Below is a small trained network, with its code and all its weights. Each question gives an input and a class and asks what happens when units are switched off, that is, made to give their printed mean instead of their output.

import numpy as np


def w(rows, s, z=0):
    codes = np.array(rows[::2]) - 128.0
    scale = np.full(codes.shape[1], s)
    scale[-1] = z or s
    return codes * scale


def f(y):
    return np.maximum(y, 0)


def log_softmax(a):
    a = a - a.max(-1, keepdims=True)
    return a - np.log(np.exp(a).sum(-1, keepdims=True))


def net(x, mask):
    res = np.array(x, float).reshape(1, 2) / 4 @ E
    y = f(res @ A[0][:, :-1].T + A[0][:, -1])
    res = res + np.where(mask, y, B[0][:, -1]) @ B[0][:, :-1]
    return log_softmax(res[-1] @ U[:, :-1].T + U[:, -1])


A, B = {}, {}
E = w([
[194,22,138,250,141,228,132,211,147],'x0',
[46,82,60,140,67,139,147,63,210],'x1',
],0.017)
A[0] = w([
[123,250,132,86,125,92,132,145,85,139],'N1',
[130,232,139,101,143,127,127,115,73,221],'N2',
[130,76,125,140,158,162,141,140,80,127],'N3',
[126,149,114,109,110,178,121,155,100,72],'N4',
[134,124,136,160,131,124,79,131,133,240],'N5',
[88,31,72,139,79,148,145,113,197,255],'N6',
[158,146,145,131,153,127,119,159,95,147],'N7',
],0.018,0.0045)
B[0] = w([
[135,177,54,76,189,102,108,115,62,253],'N1',
[193,196,148,88,165,89,138,120,196,234],'N2',
[94,156,67,107,52,125,170,118,68,182],'N3',
[129,127,192,158,143,158,86,158,83,140],'N4',
[188,88,198,121,170,114,166,210,251,159],'N5',
[138,57,165,132,81,155,89,69,161,227],'N6',
[113,147,119,131,118,117,165,168,50,189],'N7',
],0.026,0.033)
U = w([
[195,128,217,149,199,104,131,134,183,170],'0',
[116,40,111,163,67,192,123,103,164,196],'1',
[148,127,134,106,154,96,62,59,141,143],'2',
[123,141,160,155,190,110,88,127,137,29],'3',
[159,224,93,107,248,52,105,119,118,128],'4',
[142,136,158,185,164,119,133,106,119,3],'5',
[157,129,133,158,114,144,201,164,81,142],'6',
],0.011,0.0044)

Each question gives the input, the list of numbers given to net, and the class t.
The units are the neurons (one row each of A and B). Each row of codes is followed by its name. A weight is (code - 128) times the scale printed after its matrix; where a second scale follows, it is the last column's (A, B and U).
mask holds one flag per neuron, in row order. A switched-off neuron (its flag False) gives its mean, the last column of its row in B, instead of its output. The means were averaged over made-up inputs and are rounded, as every weight is.
A unit's drop is (log p(t) with every unit on - log p(t) with that unit switched off) / (log p(t) with every unit on - log p(t) with every unit switched off).
The circuit of an input: a set's keep is (log p(t) with only the set's units on - log p(t) with every unit switched off) / (log p(t) with every unit on - log p(t) with every unit switched off). Starting from all 7 units, units are removed one at a time, each time the one whose removal leaves the highest keep (on an exact tie, the one counted first), for as long as the keep stays at least 0.8.
units of the circuit, in order: the units of the circuit, biggest drop first
top k neurons: the k neurons with the biggest drops, biggest first
drop when u is switched off: that unit's drop, to one decimal
input [-5,5], class 2: units of the circuit, in order => (N6)
input [1,-2], class 6: units of the circuit, in order => (N1; N2)
input [1,-1], class 6: units of the circuit, in order => (N1; N2; N6)
input [-4,6], class 1: units of the circuit, in order => (N2; N1)
input [-1,1], class 2: top 4 neurons => (N1; N2; N5; N7)
input [-2,2], class 2: top 3 neurons => (N1; N2; N7)
input [4,-1], class 6: top 3 neurons => (N6; N2; N3)
input [3,-4], class 6: drop when N1 is switched off => 0.1
input [6,-1], class 1: drop when N1 is switched off => 0.3
input [0,0], class 0: top 4 neurons => (N1; N3; N6; N7)
input [-7,8], class 2: drop when N6 is switched off => 0.6
input [2,-3], class 6: drop when N2 is switched off => 0.1
